Here is a tiny trained network, its code and every weight. The questions are about switching its units off for an input and a target symbol, where a switched-off unit gives its printed mean instead of its output.

import numpy as np


def w(rows, s, z=0):
    codes = np.array(rows[::2]) - 128.0
    scale = np.full(codes.shape[1], s)
    scale[-1] = z or s
    return codes * scale


def f(y):
    return np.maximum(y, 0)


def softmax(a):
    e = np.exp(a - a.max(-1, keepdims=True))
    return e / e.sum(-1, keepdims=True)


def log_softmax(a):
    a = a - a.max(-1, keepdims=True)
    return a - np.log(np.exp(a).sum(-1, keepdims=True))


def net(x, mask):
    ids = ['ΔΣΦαβγηξτψω'.index(c) for c in x.split()]
    T = len(ids)
    res = E[ids] + P[:T]
    r = res
    for j in range(2):
        rows = slice(3 * j, 3 * j + 3)
        q, k, v = (r @ M[0][rows].T for M in (Q, K, V))
        z = softmax(np.where(np.tri(T) > 0, q @ k.T / 3**0.5, -1e9)) @ v
        o = O[0][rows]
        res = res + np.where(mask[j], z, o[:, -1]) @ o[:, :-1]
    y = f(res @ A[0][:, :-1].T + A[0][:, -1])
    res = res + np.where(mask[2:6], y, B[0][:, -1]) @ B[0][:, :-1]
    return log_softmax(res[-1] @ U[:, :-1].T + U[:, -1])


Q, K, V, O, A, B = {}, {}, {}, {}, {}, {}
E = w([
[128,149,164,129,227,145,196],'Δ',
[123,25,126,45,128,102,174],'Σ',
[92,137,85,83,3,21,119],'Φ',
[168,77,179,117,215,85,50],'α',
[158,31,22,118,82,176,186],'β',
[187,144,177,23,53,92,144],'γ',
[151,152,223,136,151,8,180],'η',
[150,87,114,49,206,180,122],'ξ',
[192,91,104,158,119,108,126],'τ',
[149,79,141,210,181,81,168],'ψ',
[182,116,100,151,228,150,119],'ω',
],0.015)
P = w([
[9,102,109,179,119,79,43],'0',
[152,59,223,122,200,62,201],'1',
[161,49,212,123,211,46,189],'2',
[155,56,208,126,207,60,197],'3',
[157,49,208,121,206,58,203],'4',
[152,61,208,131,223,67,189],'5',
[170,65,204,144,228,65,195],'6',
[176,64,174,138,234,83,175],'7',
[192,70,171,139,235,79,169],'8',
[218,80,179,120,240,95,154],'9',
[255,75,144,102,240,105,115],'10',
],0.0061)
Q[0] = w([
[179,81,151,150,117,56,96],'h1',
[83,249,65,199,61,182,68],'h1',
[101,110,126,81,92,74,123],'h1',
[102,137,86,207,155,159,165],'h2',
[221,103,107,59,194,57,188],'h2',
[151,119,115,125,161,133,183],'h2',
],0.012)
K[0] = w([
[102,137,97,112,111,91,72],'h1',
[247,45,186,111,179,163,198],'h1',
[141,111,128,134,60,66,134],'h1',
[138,101,129,115,137,114,164],'h2',
[25,139,80,146,87,142,59],'h2',
[53,179,129,138,147,55,146],'h2',
],0.013)
V[0] = w([
[88,152,108,15,161,178,218],'h1',
[130,178,156,211,235,116,145],'h1',
[126,184,248,61,118,18,56],'h1',
[146,93,144,165,84,97,180],'h2',
[215,152,91,147,117,176,9],'h2',
[163,222,141,152,86,131,209],'h2',
],0.012)
O[0] = w([
[58,43,171,96,169,137,92,65],'h1',
[118,161,170,145,85,191,48,190],'h1',
[48,171,152,174,111,58,158,238],'h1',
[178,169,110,98,134,95,122,118],'h2',
[159,96,125,199,116,153,247,74],'h2',
[157,115,160,117,22,55,129,2],'h2',
],0.015,0.008)
A[0] = w([
[46,33,107,113,145,72,77,180],'n1',
[204,83,154,117,189,209,158,234],'n2',
[138,167,205,145,83,255,113,115],'n3',
[196,122,63,140,130,57,185,1],'n4',
],0.0066,0.0012)
B[0] = w([
[136,152,215,112,152,148,167,210],'n1',
[75,100,75,161,59,146,107,254],'n2',
[178,86,120,147,113,10,137,235],'n3',
[159,103,215,60,89,170,117,187],'n4',
],0.012,0.015)
U = w([
[145,94,206,114,77,141,53,53],'Δ',
[152,133,66,54,197,91,147,232],'Σ',
[162,125,121,102,105,125,157,4],'Φ',
[146,194,133,178,130,165,178,122],'α',
[166,85,88,57,111,138,138,24],'β',
[117,93,134,103,105,60,200,140],'γ',
[52,170,84,105,55,104,104,122],'η',
[68,120,177,140,86,206,147,159],'ξ',
[205,177,205,124,63,253,158,227],'τ',
[238,169,52,74,173,68,121,211],'ψ',
[141,41,96,178,74,31,149,152],'ω',
],0.0051,0.0026)

Each question gives the input, a string of symbols that net reads in full, and the target symbol t.
The units are the heads (3 rows each of Q, K, V and O) and the neurons (one row each of A and B). Each row of codes is followed by its name. A weight is (code - 128) times the scale printed after its matrix; where a second scale follows, it is the last column's (O, A, B and U).
mask holds one flag per unit, heads first, then neurons. A switched-off unit (its flag False) gives its mean, the last column of its rows in O or B, instead of its output. The means were averaged over made-up inputs and are rounded, as every weight is.
A unit's drop is (log p(t) with every unit on - log p(t) with that unit switched off) / (log p(t) with every unit on - log p(t) with every unit switched off).
The circuit of an input: a set's keep is (log p(t) with only the set's units on - log p(t) with every unit switched off) / (log p(t) with every unit on - log p(t) with every unit switched off). Starting from all 6 units, units are removed one at a time, each time the one whose removal leaves the highest keep (on an exact tie, the one counted first), for as long as the keep stays at least 0.8.
units of the circuit, in order: the units of the circuit, biggest drop first
most important unit: the unit with the biggest drop
k most important neurons: the k neurons with the biggest drops, biggest first
drop when u is switched off: that unit's drop, to one decimal
input Σ Δ ω ξ β ω ω η, target Σ: units of the circuit, in order => (h2, h1)
input ξ ω Δ ω ξ ω ψ Σ ξ ξ, target ξ: units of the circuit, in order => (h1, h2, n2)
input Σ Φ ω ξ ω, target Σ: units of the circuit, in order => (h2, h1, n3)
input Σ τ ω ω η Δ ω Δ, target Σ: most important unit => h2
input τ γ γ η ω β ω, target τ: 2 most important neurons => (n4, n3)
input α ω η γ, target α: units of the circuit, in order => (h1, h2)
input η ξ ω Φ τ β Σ, target γ: units of the circuit, in order => (h1, n1)
input β ω ω Δ ω ξ ω Δ, target β: units of the circuit, in order => (h1, n2)
input η ω η Δ ω ω ω ξ, target η: units of the circuit, in order => (h1, h2)
input ω β ψ Δ ψ ω ψ Σ, target ω: 2 most important neurons => (n3, n2)
input ω ξ β Δ ω ω ξ Φ τ η Δ, target Σ: units of the circuit, in order => (n2, h1)
input ξ η ω ω Σ γ Δ ω γ Σ β, target ξ: units of the circuit, in order => (h1, h2, n3)
input ω ω Δ Φ α ψ Δ ξ ξ β, target γ: 2 most important neurons => (n4, n1)
input γ ξ ω Δ ψ ξ α γ γ Σ ξ, target γ: units of the circuit, in order => (h1)
input ξ β γ ψ Δ τ ω ξ Σ ω, target ξ: 2 most important neurons => (n2, n3)
input ω ω η Δ ω α ω ξ β ω ξ, target ω: drop when n2 is switched off => 0.3
input ω ω τ ω ω ξ ξ Δ ξ η τ, target ω: drop when n1 is switched off => 0.1
input Σ β ω γ, target Σ: drop when h2 is switched off => 0.4
input ω ω α γ Δ β Δ Δ ω η, target ω: 3 most important neurons => (n3, n2, n1)
input η ψ ξ β Δ ψ τ ω β, target η: most important neuron => (n3)
